B:
0: [-225 -246   25  -40  204   64   20 -107  -56  -70 -148  132 -261 -203
   19   82  134 -186 -141   45  -14 -148  177   -6 -310    1   69 -469
   77 -407   47    1 -360  -53 -193]
1: [-311  -24  -87  160  234  342  199    0   24 -143   45  231  220  217
 -149  104  281  -10 -260  114   44  -20   55  223  -40 -110   53   -8
 -173 -265  -61 -289 -105 -104 -119]
2: [-148 -278   -1  -81  196  -30 -110 -133  -41   87  -79   92 -513 -200
  -47   47   95 -153   23  -16  156 -110   64 -155 -213  -26   66 -415
   39 -426   19   69 -224  -25 -178]
3: [ -95   96 -133   18  -99 -215   88   90   95 -159  -28    2  198  226
   36  152 -133 -170  -55   -5  169  159   38   86   53  -75  -40  150
 -127  152  -40  -23    5  119   14]
4: [ 158   71   39   34 -269 -215 -103   85  156 -189   74 -142  237   91
  181  -19  -86   75 -195 -228  -27  126    2  -65  -82  -28 -124  383
    7  376   97   66  127  164  199]
5: [ -44  -89   73    7  203  391  -28   -2 -136   99   76  106    7  132
  -59   34  236   53 -131  -98   36  -64    2  -26  -18 -103   87   44
 -125 -243  -20 -185  -11 -112  -62]
6: [ 209  380 -103   -6 -415 -503   23  235  129 -239  -30 -206  378  365
  253  224 -304  -88  129 -177  181  476   48  -36  208 -144 -148  566
  -45  557  135   37  179  318  244]
7: [ -94 -142   69  -64  124  140  -30   -7 -122  -21  -22   32   -3   13
   46   82   46 -125 -203  -77   21  -92   93   13 -182  -14   54 -105
  -45 -112  -12  -18 -146  -45  -54]
8: [ 441  275   70 -183 -392 -374 -139  163  -26  -11  -14 -301  142  309
  287  166 -300  -67  201 -317   94  323   32 -261  218 -136  -74  498
   22  436  112  116  209  297  223]
9: [ 401  233   95 -159 -329 -284 -136  146  -53  -19  -29 -258  111  246
  287  158 -213  -40  173 -306   58  297   61 -249  156 -134  -60  423
   47  345  154   80  147  252  196]
10: [-148   45 -118   48   -2 -128   73   36   88 -158   -6   41   66  179
  -17  154  -10 -118  -65   22  180  136   45   67   -1  -92  -22   71
  -90   -3    0  -52  -36   86  -19]
11: [-112  -60  -27  182  188  401   -1   16   23   67  156  209   71  117
 -135  -79  350  213 -133  -74   78    3  -93   18   27 -130   25  180
 -194 -219    1 -282   95 -138  -30]
12: [-209   41 -158   67   18  -62  172   45  102 -155  -41  125  177  198
  -53  124   -3 -158  -93   81  122   72   43  146   31  -81   -1    6
 -150  -47  -79 -115  -71   41  -85]
13: [ -32 -134  -71   83  -57 -164 -119  -82  258  -48  120   23 -216  -27
  -84 -105   79   82 -104  -91  123  -13 -105 -126  -85  -48  -65   72
  -32  -56  -12   46   98   82    8]
14: [ -12 -122    1   24  -57    5  -29  -31  138  -46   60   38   57   21
  -15 -101   33   16 -224  -99  -47 -123  -43  -27  -98   -6  -19   62
  -74    8  -75   -5   31   19  -18]
15: [ -49  -95  -35   67   55  154   73   -4   42   68 -100  235  -24 -122
   10 -118  190   30   36  -43  -92  -67   23  -52  -39  -67   30 -168
  -61 -294   26 -181 -127  -88 -151]
16: [  71  -60   13   51  -25  184   18  -69  152   42  104   94   25  139
  -98 -135  191  138 -120  -92 -105 -128  -84  -90   66  -97   23  121
  -92 -168  -95 -148  116    2  -65]
17: [-182 -227  -99   59   79 -112  -20  -57  107   14 -132  210 -300 -326
    6 -102   97  -76   38   -8   59  -59   29  -74 -215    0  -12 -370
    0 -302   60   -7 -224  -54 -167]
18: [ -22  -56  -62   12   17   25   -6   64  -14  115  -63  142  -29  -40
   31  -48   26  -44   96  -98   87   36  -23  -68   25  -66   12  -32
 -135 -105    2  -93  -38  -47  -76]
19: [ -16 -103   22  -63   72   84  -42   21  -96   95  -41   66  -72    4
   33   24   25  -93  -13 -106   65  -35   27  -73  -51  -52   46  -73
  -87 -130  -13  -43  -75  -37  -72]
20: [ -84 -145   30  -46  112   38 -100   -4  -92   24    6   14 -132   -8
   21   74   25 -100 -110 -101  144  -18   41  -50 -150  -29   30  -67
  -55  -96   16   26  -88  -22  -24]
21: [ -74  -70  -35   70   96  250  103   33  -18   93  -83  255   73  -51
   -3  -94  190   19   15  -40  -71  -58   13    3    2  -76   49 -119
 -129 -270   -6 -228 -111 -132 -151]
22: [ -24 -125   26  -86   86  100  -60   -1  -93  110   15   30  -65   82
  -17   34  -12 -111  -82 -104  102  -81   -6  -56  -32  -40   62  -29
 -124  -98  -90  -10  -22  -32  -68]
23: [ -42  -72    2  -10   -5   17  -27  102  -67    9  -55   63  142  -39
  119  -14  -58  -91  -97 -130   42    6   30   14 -107    0   -7   21
 -118   90   15  -28  -77  -44   -1]
24: [  75  -66   21 -150  -40  -62  -74   53  -94  115  -29  -41  -10  103
   64   45 -164 -177    3 -153  106  -28   -6  -95   21  -30   39   29
 -120   54  -94   57   10   35  -27]
25: [  62   -6   80  -81   25  147   27    3  -92    2  -50   17   52  133
   69   92   69  -67  -57  -93  -63  -26   96  -62   -7  -89   58   -2
  -18 -138    4  -89  -78   18  -54]
26: [-167 -276   -1  -49  216    6 -120 -114  -57   74  -70  103 -480 -223
  -35   44  122 -127    3  -26  167  -89   67 -134 -244  -24   56 -393
   37 -410   51   51 -230  -48 -159]
27: [ -85  -87  -52   37   11   40   54   70    5   28  -96  173  106  -99
   65  -78   15  -74  -39  -67  -19  -36   20   25  -76  -11    6  -96
 -123  -62   -8  -95 -117  -74  -90]
28: [  75  -14  -31 -161 -102 -156   47    0   10   43  -99  -12  -14  145
   41   72 -170 -232   58  -53   24  -42   40  -88   87  -56   47  -64
  -73  -45 -129   35  -41  103 -108]
29: [ 205   57  110 -154 -157  -87  -49  100 -129  -20 -119 -107  135   54
  265   99 -137 -127    7 -215  -71   79  133 -120  -40  -44   -1   96
   36  151   96   40  -77   96   57]
30: [ -44  -54   -9   80  145  345   53   29  -56  132    1  227   37   41
  -47  -65  260   91   15  -69  -10  -21  -17  -31   51 -119   58   -6
 -148 -293    5 -264  -28 -133 -113]
31: [-228   33 -157   94   31 -105  118   44  112 -186  -14   98  117  159
  -40  141   14 -129 -101   65  180  124   45  135  -23  -82  -24   32
 -120  -24  -18  -88  -66   56  -45]
32: [ -59  -78  -79   59   21   41   20   34   55   81  -36  175  -17  -48
  -10  -92   69   -6   40  -66   56   -4  -41  -37    5  -60    1  -43
 -138 -133  -16 -115  -27  -52  -92]
33: [  11  -80    4 -102  -20   -4   25   70  -94   84 -143   85   67  -44
  119   -9 -104 -185   15 -104  -27  -61   59  -37  -40   -8   42 -130
  -99  -37  -44  -21 -131  -33  -99]
34: [ 156   49  101 -120 -131  -98  -60  100 -113  -59 -105 -107  123   43
  252  116 -119 -116  -28 -199  -36  101  139  -95  -81  -42  -14   97
   39  157  115   42  -87   95   74]
35: [  -4 -110   51 -109   58   75   -6   -7 -103   59  -96   51  -68  -15
   64   49    7 -146  -33  -80  -13  -85   84  -69  -79  -35   66 -165
  -32 -170  -20  -20 -147  -20 -109]
36: [  28 -105  -53  -75   22  -54  -86   13  -33  201  -34   75 -227  -15
  -14  -27  -40  -97  163 -118  179    7  -57 -162   60  -72   36  -68
 -126 -142  -52   -1   11   -5  -91]
37: [  22  -59  -66   42  -56  -17  -38   12  129   68   80   73    2   86
  -57 -108   20   39  -32 -112   85  -19 -118  -76   65  -65  -15  144
 -159    0  -89  -53  132   20  -18]
38: [-100 -254   21 -113  145  -18  -48 -102  -72   78 -163  111 -392 -238
   29   24   48 -199   33  -23   26 -145  112 -135 -217   -5   77 -466
   53 -402   19   50 -289  -37 -207]
39: [-244  -97 -116   53  125  -63   11  -35   73 -107   28   80 -130   75
  -97  128   62 -120 -115   50  240   44   25   53  -99  -67    5  -81
  -89 -159  -25  -20  -81   25  -71]
40: [ -11  -31  -85   17  -62 -105  -44  103   27   73  -10   73   53    5
   49  -52  -89  -57   39 -134  150   79  -68  -42   25  -40  -32  104
 -173  101  -20  -21   47   -1    3]
41: [ -70 -162   -4   73    0   35 -102  -56  167  -78  184    0   17   68
  -87  -91   84   81 -337 -105   54 -114  -96   -5 -142   -5  -37  168
 -103   52  -81   16  116   15   47]
42: [ 152  -67   36 -201 -111  -87   20   45 -102  151 -201   32   -9  -45
  161  -21 -180 -232  131 -137  -95  -91   72 -140   22  -13   59 -180
  -48  -62  -71   34 -132   23 -132]
43: [ 237   74   45 -173 -163 -137  -55   29  -30   72  -31 -119  -25  225
   98   99 -144 -116  112 -170   43   66   22 -195  143 -109   24  152
  -27   53  -34   39   77  157   10]
44: [ -76 -268  -47    9   11 -181  -91 -175  225    0  -42  102 -459 -257
  -64 -132  101  -25  -19  -26   19 -146   -8 -186 -203   -4  -11 -333
   80 -342   -1   83 -129   48 -155]
45: [-102  -69  -27   74   66  120   12   83  -37    9  -53  162  101  -81
   71  -36   94  -10  -66  -89   28   25   32   29 -108  -36   -4  -23
 -114  -64   65 -123 -106  -93  -37]
46: [-102  -18   58   27  118  220  -21   34  -80 -121  119  -23  183  246
   -4  154  115   -9 -310  -80   94   24   52   87  -95  -77   22  207
 -100   24    2  -95    7  -11   63]
47: [ -32 -111   14   46  -31   97   57  -14   98  -68  -33  121  131  -53
   38 -115   98   14 -202  -68 -164 -138   32   12 -125   -6   -1  -51
  -48  -83  -31  -88  -83  -28  -71]
48: [  38  -21  -24  -96  -17  -53    4  -23   10   41  -19   -4 -100  171
  -21   91  -30 -126   37  -53   93   -3   15 -102   78  -99   44   -8
  -65 -127  -79  -12    2   80  -80]
49: [  86  124  -47  -73 -171 -188  145   47   59 -103 -186   23  103  111
  142  113  -79 -163  123  -28  -76  103  140  -59   75 -103   -1  -43
   30  -53   39  -56 -121  147  -82]
50: [ 337  121   70  -16 -361 -294 -203   38  218 -128  176 -265   96  227
  136  -19  -96  158 -105 -301   25  172  -78 -225   52  -88 -132  566
   42  404   83  118  310  270  260]
51: [  38  -49   26 -113  -11  -12  -10  -29  -20    7  -10  -37  -51  163
    6   93  -35 -129  -63  -72   41  -47   43  -77    5  -70   49   -9
  -42  -90  -76    8  -24   73  -61]
52: [  54  -89   37   53  -68   52  -70  -79  195  -74  152  -15    9  109
  -59  -99  135  135 -252 -122  -56 -101  -71  -82  -64  -50  -29  184
  -32  -18  -51  -28  126   67   29]
53: [-153  -69  -25  142  222  444   61   58  -77   97   58  262  147   74
  -85  -59  299  110 -109  -51   37  -24  -39   73    9 -104   54   56
 -222 -240  -10 -302  -16 -194  -85]
54: [ 157  127   47  -69 -172 -191  -90  121  -40 -106  -17 -156  122  156
  215  163 -123  -66   -6 -201   96  225   82  -98   -5  -85  -57  281
   11  255  133   51   31  159  152]
55: [  91   33    8  -16  -56    8   -8  105  -70   66 -112   80   56  -39
  162    2   14  -29  129 -156   -2  115   56 -104   13  -83   -7   29
  -47  -28  111  -94  -73   -3  -15]
56: [ 305  111   75 -174 -223 -202  -92   81  -62   49  -76 -153   -4  142
  211  100 -168  -94  165 -232   24  152   59 -231  107 -102  -12  189
   27  140   73   66   51  174   68]
57: [-121  -87  -25   87   94  170   22   75  -42    9  -35  182  111  -69
   45  -43  127    8  -94  -76   21    4   27   46 -108  -35    3  -27
 -126  -94   49 -148 -103 -112  -48]
58: [   3   50  -66  -39  -69 -151   36   13   66  -66  -41   -2  -26  163
   23  124  -39 -119   46  -37  109  106   47  -59   57 -107   -4   41
  -36  -47   -3  -23  -19  122  -37]
59: [-195 -122  -31   79  145  156    4   88  -86    4  -48  180   90 -110
   54   -9   96  -50 -124  -67   85   12   43   82 -170  -14    7  -77
 -136  -77   57 -116 -152 -137  -49]
60: [ 107  100   -3   26 -203 -161  -16  185    1  -81 -105    3  272  -42
  268   -4 -105  -22   19 -199  -22  197   66  -36  -46  -38  -88  197
  -37  274  162  -33  -35   57  108]
61: [ -72 -250  -38   19    3 -168  -94 -164  227  -29   -9   74 -397 -214
  -62 -119  106   -2  -68  -38   18 -134  -17 -169 -200  -12  -22 -257
   71 -285    3   83  -94   58 -119]
62: [  17    8  -41   55 -161 -136  -18  105  108  -93    1   16  231   12
  123  -62  -83   -7 -131 -149   14   68  -20   14  -66   -8  -80  199
  -99  243   25   -2   36   50   77]
63: [-120 -133  -39  -42  110  -31  -51  -70   19    0   26   31 -236   71
  -84   99   40 -116  -63  -15  191  -28   15  -63  -73  -70   39 -109
  -55 -207  -49   17  -56   33  -85]
64: [ -57  -75   -5   52  128  234   21   28  -66   94  -55  196  -27  -53
   13  -39  201   33   35  -74    6    1   26  -46  -28  -95   42  -86
  -92 -269   56 -190  -97 -111 -105]
65: [ -13 -101   45  -70   86  161   16   10 -119   84  -88  100  -28  -18
   55   16   66  -99  -25  -86  -33  -78   70  -56  -60  -49   72 -144
  -62 -206  -11  -86 -137  -61 -115]
66: [ 472  261   25  -89 -559 -497  -79  150  201 -101  -43 -238  257  163
  318  -33 -294   29  145 -317  -94  258   -8 -248  172  -85 -150  499
   59  517  116  115  225  323  221]
67: [ -26  -44  -57   22  -37  -16   32   90    8   49  -90  138  100  -61
   82  -73  -25  -66   22  -99   13   20    1  -15  -19  -30   -8  -22
 -127   -8    1  -81  -65  -39  -62]
68: [-213  -83   14   65  223  318   99  -52  -29 -121   31  134   69  143
  -85  116  264  -20 -271   50   -9  -80  101  112 -126  -87   70  -76
  -59 -297  -19 -190 -141  -67 -103]
69: [ 582  285   87 -100 -616 -541 -189   96  263 -145   78 -375  158  260
  296   -8 -258  133   94 -379  -70  289  -40 -346  180 -119 -177  670
  127  575  147  175  356  417  317]
70: [ 132   80   48  -86 -109  -99  -87   79  -46  -50   39 -138   83  228
  118  152  -93  -67  -45 -180  122  148   40  -92   33  -92  -20  271
  -38  179   39   30   82  131  111]
71: [ 435  286   45 -125 -396 -388 -173  232  -41   20  -27 -256  165  210
  339  119 -291  -16  267 -364  140  410    8 -262  204 -132 -109  545
   -7  505  194   91  219  253  265]

[-235  140  566  -22   82  324 -126 -108  287 -150   12  -28  393   44
 -257  -74  -11 -419  -19  117    3 -114  367  -81   70  -86  391  255
 -261  147  295]	27
[ 112  -67 -367  113   24 -206 -191 -231 -232  -97  375  483   32  -16
    1  -24 -165  234 -174  -59 -172  298  -14   59  -38  105  280  -29
 -125   69  472]	34
[ 181   28   93  126   95 -198   72   47   92   40  -25 -163   12  209
  145   49  -39  128   80  166   80  109  -75   45   15  -50 -178   17
   71 -252  -75]	71
[-165  -81   67 -117  -80  -24 -173  -75  408    1  -25  -70  251 -154
  260  -30  -87 -285  128   34   62  -47  -16  -52  207   86   -2  -15
 -143  325   87]	10
[  50 -140   -9 -187  158  277  321  535  190 -159 -398   -8 -483 -409
   23  -84 -128  108  -93  186  309 -167   94  -93 -121  126 -309 -160
  217 -280 -603]	66
[ -31  150    4   52  301 -109  -62 -128  -37 -130  254  362  106   25
   21  118 -185   83  -55   40  -72  203   -2  -17  145   44   75   32
   30   30  257]	7
[ 129 -331 -255  -88  -43   48  242  471  -31 -146 -241   60 -446 -430
   30 -134 -104  212 -127   44  173    2  -35  -45 -165  115 -151 -139
  135 -221 -389]	61
[ 213 -165  -81  -91  -28  -63  171  317  255  -51 -103 -179  -58  234
  101   47 -107   12  149  164  331  -11  -41  -46  -89  181 -108   48
  128  -81 -352]	53
[-209   -7  242   -3 -232  118 -379 -286  477   49   76 -307  232 -200
  308 -145  -73 -359  117   81  -79 -231  145  -27  187   -4  156    9
 -253  330  359]	12
[ 141 -378 -210  -73 -110  -13  257  482   11  -74 -354  -47 -372 -398
   54 -160  -24  179  -92   53  193   32  -70  -22 -165   63 -222 -145
   82 -253 -442]	16
[  65  -97  279   62 -120  -33   27  115  243    1  -97 -381  176  189
   22  -51   30 -167  139  129  131  -39   45  -17  -14  -63   58  164
  -73  -80  -49]	40
[  82  -73   44 -262  177  342  298  485  360 -139 -379  -17 -318 -112
  -13  -27 -138   -1  -18  258  429 -204  179  -97 -150  211 -239  -90
  178 -193 -614]	17
[ 192  -36 -367    2  152 -115   28   20  -20   11  -27  314 -321 -186
  233  -24 -161  379 -154  125   37  150  -43   78  -74  118 -260 -272
   77 -224  -85]	25
[-317  133  501   74 -131   95 -424 -402  438   21  187 -318  462 -105
  217  -82  -44 -485  151   50 -182 -188  164  -42  315 -129  276  152
 -293  366  559]	3
[   8 -177   32 -161  -27  260  100  218  213 -101 -287  132  -29 -153
 -177 -171   -9  -99 -137  113  204  -47  255  -29 -184   92   93  -16
 -167  -40 -177]	15
[ 207 -173  -88 -122   24   15  227  329  244    2 -326  -50 -142   66
   58  -44  -33   83   14  195  326   19   28    5 -161  123 -236  -88
   52 -216 -449]	30
[  99 -158 -180    9  -65  -92  -21  -58  123  189 -375  111 -157 -351
  242 -225   64  214 -197  113  -16  126   27  147 -100  -79 -336 -343
 -209 -241  -88]	28
[ -72  -40   60  183  -88 -146 -307 -436 -146    2  204  351  459   -1
 -189 -169   77  -71 -200  -88 -307  328  157  106   -3 -163  466  105
 -493  128  720]	65
[-213  -27  355 -112   83  232   22  189  229 -282   66  -13  257  -43
 -210   24 -115 -389   73   28  132  -94  166 -179  120   68  343  292
  -45  240   55]	62
[ 217 -222 -196  142 -285 -150 -153 -103  -33   19  142  -47   47  128
   22 -156  -22  107  -56   30  -40  116   46   86 -186   33  267   38
 -207  -44  285]	64
[  96 -210 -109 -110  160  -65  384  671   38 -280  -60 -124 -365 -190
  106  146 -240  115  148   57  323  -30 -243 -186   60  197 -243   53
  467 -134 -577]	41
[  36 -231 -120 -117  141   25  332  589  -15 -262 -158   31 -398 -395
   43   33 -187  133   -2   33  234   -6 -146 -146   10  137 -207  -34
  328 -157 -494]	52
[  91  217 -228 -158  476  195  115  127  167 -133   -3  421 -486 -216
  212  117 -349  323 -128  245  190  -69   86  -36    1  271 -339 -282
  314 -196 -288]	0
[-249  117  376 -106  242  437   30  154  162 -297    7  150  -15 -296
 -232  -35 -160 -237 -110   99   54 -172  315 -159   65   31  245  138
    1   65   49]	47
[  28 -101 -238 -289   49   87   51  262  506  -68  -92  -37 -222 -161
  408   66 -287  -52  163  166  353 -207  -67 -108   91  359 -293 -171
  220  188 -418]	1
[ 103 -437 -331   92 -337 -169  -50  170 -228 -169  172   49  -99 -275
  -42 -170  -73  106  -95 -148  -69  149  -96  -23 -129   69  334   67
  -94   63  195]	14
[-166  109  221  211   59  -44 -333 -516 -143    2  171  418  450  -98
 -208 -165   82  -78 -275  -48 -388  302  245  113   58 -248  415   74
 -506   58  789]	38
[ 213 -319 -142  -92 -190   14  163  346  226    5 -311 -195 -157   -1
   65 -137   -5   45   21  144  297  -35   25    5 -218  119 -120  -61
  -21 -165 -385]	32
[ -10 -189  -85  182 -210 -391 -233 -268  -62   92  124   45  324  -87
  164 -109   51   -3  -17 -103 -237  303 -150  100  117 -137  131    5
 -298  114  456]	63
[   7   61  203  167  131 -220  -36 -140   -6   39    4   33  248   77
   38    2   34   28  -14   57 -100  243  -35   64  112 -179  -33   46
 -125 -142  206]	22
[  38 -368 -369  -71 -452 -167 -278  -72  302   34  118 -147   82 -163
  381 -145 -120 -122  127  -40   51  -48 -109   -1   29  222  135  -75
 -176  388  169]	31
[  33 -192  -18  124    5 -169  143  355 -179 -231  156 -153 -226 -266
   80   36 -163  117   61  -56   -8   61 -217 -107   95   -3   20  107
  261 -114  -71]	50
